Here is a tiny trained network, its code and every weight. The questions are about switching its units off for an input and a target symbol, where a switched-off unit gives its printed mean instead of its output.

import numpy as np


def w(rows, s, z=0):
    codes = np.array(rows[::2]) - 128.0
    scale = np.full(codes.shape[1], s)
    scale[-1] = z or s
    return codes * scale


def norm(h):
    return h / np.sqrt((h * h).mean(-1, keepdims=True) + 1e-5)


def softmax(a):
    e = np.exp(a - a.max(-1, keepdims=True))
    return e / e.sum(-1, keepdims=True)


def log_softmax(a):
    a = a - a.max(-1, keepdims=True)
    return a - np.log(np.exp(a).sum(-1, keepdims=True))


def net(x, mask):
    ids = ['αβγζμπσφ'.index(c) for c in x.split()]
    T = len(ids)
    res = E[ids] + P[:T]
    u = 0
    for l in range(3):
        r = norm(res)
        for j in range(2):
            rows = slice(2 * j, 2 * j + 2)
            q, k, v = (r @ M[l][rows].T for M in (Q, K, V))
            z = softmax(np.where(np.tri(T) > 0, q @ k.T / 2**0.5, -1e9)) @ v
            o = O[l][rows]
            res = res + np.where(mask[u + j], z, o[:, -1]) @ o[:, :-1]
        u += 2
    return log_softmax(norm(res)[-1] @ U[:, :-1].T + U[:, -1])


Q, K, V, O = {}, {}, {}, {}
E = w([
[158,140,114,83,31,130,102,221,154],'α',
[116,144,251,120,128,101,91,149,109],'β',
[55,133,88,98,98,146,163,63,23],'γ',
[70,55,123,191,95,117,22,125,73],'ζ',
[161,245,228,73,63,48,176,39,29],'μ',
[154,172,129,178,209,141,250,177,27],'π',
[193,217,155,138,178,97,121,17,71],'σ',
[193,124,180,86,214,83,153,131,107],'φ',
],0.012)
P = w([
[60,130,105,146,56,32,210,116,122],'0',
[101,236,73,61,137,104,132,155,40],'1',
[214,110,126,145,35,70,174,123,183],'2',
[49,158,125,145,91,65,186,120,133],'3',
[142,181,130,46,182,193,103,155,3],'4',
[210,109,128,150,56,90,160,139,177],'5',
[44,167,123,153,110,77,171,125,124],'6',
[161,88,173,60,166,252,111,158,27],'7',
[199,115,118,157,74,107,145,143,178],'8',
[40,169,122,154,122,79,165,124,123],'9',
[164,19,161,78,185,246,89,162,44],'10',
[187,117,105,163,97,119,141,139,180],'11',
[24,175,130,140,118,75,170,115,115],'12',
[155,1,157,91,196,226,80,147,57],'13',
],0.0099)
Q[0] = w([
[80,111,84,76,148,143,182,81,95],'L0H1',
[188,85,57,249,118,67,173,124,110],'L0H1',
[160,108,16,154,117,166,232,74,73],'L0H2',
[97,130,70,174,30,163,38,80,75],'L0H2',
],0.018)
K[0] = w([
[110,152,87,122,143,118,204,92,126],'L0H1',
[156,31,9,211,189,172,86,101,105],'L0H1',
[163,142,19,182,149,191,202,14,96],'L0H2',
[63,121,49,173,26,206,39,53,145],'L0H2',
],0.016)
V[0] = w([
[134,159,179,213,146,131,48,99,204],'L0H1',
[161,156,195,98,28,42,169,136,12],'L0H1',
[119,2,145,117,154,225,125,138,109],'L0H2',
[156,70,138,47,238,173,41,185,17],'L0H2',
],0.008)
O[0] = w([
[181,212,217,87,119,171,172,153,163,113],'L0H1',
[61,189,9,112,250,100,26,122,85,252],'L0H1',
[191,226,162,80,119,137,172,85,145,91],'L0H2',
[95,219,105,83,21,171,85,3,142,109],'L0H2',
],0.0047,0.016)
Q[1] = w([
[51,88,255,107,119,83,151,82,30],'L1H1',
[41,117,161,137,115,137,65,182,138],'L1H1',
[222,81,108,79,129,164,109,136,105],'L1H2',
[125,62,171,180,66,132,84,145,124],'L1H2',
],0.019)
K[1] = w([
[79,137,253,118,137,35,115,50,81],'L1H1',
[45,128,136,134,99,66,100,167,169],'L1H1',
[186,88,140,50,95,136,127,157,93],'L1H2',
[168,89,132,172,104,134,128,124,153],'L1H2',
],0.019)
V[1] = w([
[123,183,80,210,151,145,213,115,140],'L1H1',
[86,173,134,149,117,24,141,92,254],'L1H1',
[247,130,122,248,159,154,72,89,150],'L1H2',
[217,132,108,75,106,120,89,183,106],'L1H2',
],0.013)
O[1] = w([
[120,70,193,136,143,98,80,161,211,102],'L1H1',
[188,63,122,225,152,108,164,152,51,135],'L1H1',
[134,79,145,255,227,57,128,112,89,2],'L1H2',
[116,147,154,166,206,146,95,19,171,133],'L1H2',
],0.0068,0.0051)
Q[2] = w([
[158,107,145,3,174,128,103,50,83],'L2H1',
[178,75,90,118,170,202,113,101,153],'L2H1',
[149,126,21,69,168,109,214,76,205],'L2H2',
[34,229,187,147,125,25,219,156,139],'L2H2',
],0.016)
K[2] = w([
[108,119,153,69,171,160,106,78,100],'L2H1',
[135,82,106,147,147,161,137,101,154],'L2H1',
[83,99,66,74,155,137,114,110,110],'L2H2',
[145,141,153,106,153,251,102,134,85],'L2H2',
],0.024)
V[2] = w([
[84,83,114,123,77,135,181,127,151],'L2H1',
[123,50,157,54,168,252,102,146,34],'L2H1',
[227,122,151,94,146,222,135,106,131],'L2H2',
[86,126,105,146,156,189,93,83,100],'L2H2',
],0.013)
O[2] = w([
[161,153,105,146,157,42,167,86,163,68],'L2H1',
[199,28,253,178,239,100,129,152,132,207],'L2H1',
[52,104,38,123,157,36,103,196,75,2],'L2H2',
[156,105,110,117,63,41,136,121,145,171],'L2H2',
],0.0056,0.013)
U = w([
[86,249,106,123,105,156,101,47,114,253],'α',
[152,153,169,136,163,181,93,189,71,67],'β',
[154,1,91,88,168,144,110,109,101,16],'γ',
[119,136,121,240,168,88,104,86,117,188],'ζ',
[198,108,160,138,22,93,131,128,72,90],'μ',
[120,114,93,137,103,95,82,163,223,189],'π',
[66,158,119,165,149,146,227,133,120,151],'σ',
[54,64,107,113,94,136,161,75,113,47],'φ',
],0.0069,0.0024)

Each question gives the input, a string of symbols that net reads in full, and the target symbol t.
The units are the heads (2 rows each of Q, K, V and O). Each row of codes is followed by its name. A weight is (code - 128) times the scale printed after its matrix; where a second scale follows, it is the last column's (O and U).
mask holds one flag per head, layer by layer. A switched-off head (its flag False) gives its mean, the last column of its rows in O, instead of its output. The means were averaged over made-up inputs and are rounded, as every weight is.
A unit's drop is (log p(t) with every unit on - log p(t) with that unit switched off) / (log p(t) with every unit on - log p(t) with every unit switched off).
The circuit of an input: a set's keep is (log p(t) with only the set's units on - log p(t) with every unit switched off) / (log p(t) with every unit on - log p(t) with every unit switched off). Starting from all 6 units, units are removed one at a time, each time the one whose removal leaves the highest keep (on an exact tie, the one counted first), for as long as the keep stays at least 0.8.
circuit, biggest first: the units of the circuit, biggest drop first
unit that matters most: the unit with the biggest drop
heads that matter: for each layer, one digit per head in row order, 1 if its drop is at least 0.15 and else 0, layers parted by /
drop of u: that unit's drop, to one decimal
input μ α ζ ζ ζ π, target π: unit that matters most -> L1H1
input π β γ, target γ: heads that matter -> 11 / 00 / 00
input β β α, target α: heads that matter -> 00 / 01 / 10
input α π φ α γ ζ β β ζ α μ, target α: circuit, biggest first -> [L1H1 L0H2]
input μ γ ζ π ζ ζ β σ β ζ, target β: heads that matter -> 11 / 01 / 01
input π ζ β, target β: circuit, biggest first -> [L0H1 L0H2 L2H1 L1H1]
input γ φ ζ ζ μ ζ, target ζ: heads that matter -> 00 / 01 / 00
input ζ ζ φ μ σ σ ζ π α σ μ φ α β, target α: heads that matter -> 11 / 00 / 00
input β β π ζ β ζ π σ σ π π φ, target π: heads that matter -> 00 / 10 / 01
input α α φ, target α: heads that matter -> 00 / 00 / 10
input π σ β ζ γ β ζ, target β: circuit, biggest first -> [L2H2 L1H2]
input β φ π α π μ μ σ π ζ, target μ: circuit, biggest first -> [L1H2 L0H1]
input ζ π π ζ σ ζ ζ γ ζ μ ζ φ, target ζ: circuit, biggest first -> [L0H1 L1H2]
input β ζ β ζ π π φ μ β μ σ, target α: circuit, biggest first -> [L1H1]
input σ α β π π σ, target π: heads that matter -> 00 / 10 / 00
input β γ σ, target γ: heads that matter -> 11 / 01 / 00
input ζ ζ ζ ζ β, target α: heads that matter -> 01 / 00 / 00
input φ γ π ζ, target μ: heads that matter -> 10 / 01 / 10
input β φ μ φ φ β ζ β α ζ π, target α: heads that matter -> 01 / 10 / 00
input φ γ μ π ζ, target α: heads that matter -> 01 / 00 / 00
input ζ ζ φ π γ μ α ζ μ α σ, target α: circuit, biggest first -> [L0H2]
input ζ β ζ β σ μ ζ ζ φ, target ζ: drop of L0H2 -> 0.1
input μ π π σ α φ μ ζ π ζ ζ ζ, target ζ: drop of L1H2 -> 2.1
input φ ζ β ζ β ζ φ ζ α, target α: drop of L0H1 -> 0.1
input β β μ φ α ζ ζ ζ π β φ φ ζ γ, target α: drop of L0H2 -> 1.7
